Here is a tiny trained network, its code and every weight. The questions are about switching its units off for an input and a class, where a switched-off unit gives its printed mean instead of its output.

import numpy as np


def w(rows, s, z=0):
    codes = np.array(rows[::2]) - 128.0
    scale = np.full(codes.shape[1], s)
    scale[-1] = z or s
    return codes * scale


def norm(h):
    return h / np.sqrt((h * h).mean(-1, keepdims=True) + 1e-5)


def f(y):
    return np.maximum(y, 0)


def log_softmax(a):
    a = a - a.max(-1, keepdims=True)
    return a - np.log(np.exp(a).sum(-1, keepdims=True))


def net(x, mask):
    res = np.array(x, float).reshape(1, 6) / 4 @ E
    u = 0
    for l in range(3):
        y = f(norm(res) @ A[l][:, :-1].T + A[l][:, -1])
        res = res + np.where(mask[u : u + 5], y, B[l][:, -1]) @ B[l][:, :-1]
        u += 5
    return log_softmax(norm(res)[-1] @ U[:, :-1].T + U[:, -1])


A, B = {}, {}
E = w([
[123,81,37,200,120,180,114,192],'x0',
[233,126,153,85,166,103,189,254],'x1',
[167,121,80,79,56,97,140,109],'x2',
[231,161,144,234,113,98,77,92],'x3',
[128,126,130,128,131,125,129,132],'x4',
[121,88,184,167,48,156,171,136],'x5',
],0.0066)
A[0] = w([
[202,154,165,201,134,125,103,87,151],'L0N0',
[127,187,248,71,124,98,139,71,25],'L0N1',
[107,59,254,184,6,168,207,148,3],'L0N2',
[106,129,234,187,231,168,137,172,18],'L0N3',
[63,87,159,38,146,188,147,132,137],'L0N4',
],0.0081,0.0034)
B[0] = w([
[28,198,60,114,123,101,242,177,247],'L0N0',
[155,32,168,214,167,145,199,106,223],'L0N1',
[154,187,49,71,236,93,69,113,252],'L0N2',
[101,67,160,107,1,43,54,158,202],'L0N3',
[103,212,66,187,105,82,202,139,253],'L0N4',
],0.0089,0.005)
A[1] = w([
[233,137,98,57,54,138,173,102,133],'L1N0',
[170,74,235,106,158,104,159,62,55],'L1N1',
[94,132,195,29,144,77,150,107,78],'L1N2',
[101,138,93,117,172,96,149,130,254],'L1N3',
[254,249,177,251,84,91,66,95,137],'L1N4',
],0.007,0.0042)
B[1] = w([
[45,62,171,129,60,94,52,133,163],'L1N0',
[149,110,131,155,118,87,160,88,146],'L1N1',
[113,155,176,118,182,164,191,60,149],'L1N2',
[172,121,198,159,142,59,81,96,254],'L1N3',
[1,127,155,35,187,160,193,148,156],'L1N4',
],0.009,0.0092)
A[2] = w([
[254,135,215,61,123,143,172,250,114],'L2N0',
[102,106,169,191,107,45,105,85,255],'L2N1',
[176,185,118,61,241,104,38,121,92],'L2N2',
[100,149,98,106,137,123,249,171,84],'L2N3',
[147,72,13,206,140,165,82,207,131],'L2N4',
],0.0082,0.0038)
B[2] = w([
[91,119,74,166,122,254,55,19,161],'L2N0',
[199,103,100,84,99,186,65,191,248],'L2N1',
[200,123,113,51,214,141,153,139,168],'L2N2',
[59,163,59,228,124,112,109,173,166],'L2N3',
[174,97,255,120,158,57,217,39,165],'L2N4',
],0.0096,0.013)
U = w([
[35,170,99,137,140,86,171,164,127],'0',
[158,73,209,164,144,100,215,77,105],'1',
[158,133,134,72,199,115,93,118,107],'2',
[114,127,113,144,114,255,61,55,133],'3',
[167,109,118,142,119,120,114,147,212],'4',
[100,75,174,77,70,84,74,159,107],'5',
[196,152,140,97,93,180,158,183,8],'6',
],0.016,0.011)

Each question gives the input, the list of numbers given to net, and the class t.
The units are the neurons (one row each of A and B). Each row of codes is followed by its name. A weight is (code - 128) times the scale printed after its matrix; where a second scale follows, it is the last column's (A, B and U).
mask holds one flag per neuron, layer by layer. A switched-off neuron (its flag False) gives its mean, the last column of its row in B, instead of its output. The means were averaged over made-up inputs and are rounded, as every weight is.
A unit's drop is (log p(t) with every unit on - log p(t) with that unit switched off) / (log p(t) with every unit on - log p(t) with every unit switched off).
The circuit of an input: a set's keep is (log p(t) with only the set's units on - log p(t) with every unit switched off) / (log p(t) with every unit on - log p(t) with every unit switched off). Starting from the 12 units with the biggest drops (on a tie, the unit counted first), units are removed one at a time, each time the one whose removal leaves the highest keep (on an exact tie, the one counted first), for as long as the keep stays at least 0.8.
circuit, biggest first: the units of the circuit, biggest drop first
k most important neurons: the k neurons with the biggest drops, biggest first
k most important neurons of layer l: the k neurons of layer l with the biggest drops, biggest first
input [-6,-5,8,6,-3,4], class 5: 3 most important neurons -> (L0N4 L1N0 L2N0)
input [4,-6,2,-3,1,-7], class 2: circuit, biggest first -> (L2N0 L2N2 L0N0)
input [-6,-1,2,-8,-6,-5], class 0: circuit, biggest first -> (L0N4)
input [8,7,-7,3,-5,6], class 1: 3 most important neurons -> (L2N4 L2N1 L1N3)
input [-2,-1,7,2,1,-4], class 5: circuit, biggest first -> (L1N0 L0N2)
input [8,4,2,-6,6,6], class 1: 2 most important neurons -> (L2N4 L0N0)
input [-6,7,1,-2,0,6], class 3: 3 most important neurons -> (L2N0 L2N4 L0N1)
input [-5,-1,6,-6,-8,-3], class 4: 3 most important neurons of layer 1 -> (L1N4 L1N3 L1N0)
input [-4,-7,-3,7,5,-6], class 0: 4 most important neurons -> (L1N4 L0N2 L0N0 L2N0)
input [2,-8,-8,8,-1,8], class 0: circuit, biggest first -> (L1N4 L0N0)
input [-3,-2,7,4,-3,-5], class 5: circuit, biggest first -> (L0N2 L1N0)
input [-5,-7,2,4,-7,8], class 2: 2 most important neurons of layer 2 -> (L2N0 L2N3)
input [7,-3,-2,6,6,2], class 1: 3 most important neurons -> (L2N4 L0N4 L0N0)
input [6,-5,8,0,7,6], class 5: circuit, biggest first -> (L2N0 L0N4)
input [2,2,-4,-2,2,1], class 5: circuit, biggest first -> (L0N3)
input [4,1,-8,7,5,-6], class 5: 2 most important neurons -> (L0N3 L0N4)
input [-4,3,3,0,3,-4], class 1: 2 most important neurons -> (L1N1 L0N1)
input [-1,-6,-7,4,4,-4], class 5: 3 most important neurons of layer 0 -> (L0N2 L0N3 L0N4)
input [-2,-6,-2,-6,3,3], class 0: 2 most important neurons -> (L0N4 L2N0)
input [-3,-1,-7,-2,0,1], class 5: most important neuron -> (L0N3)
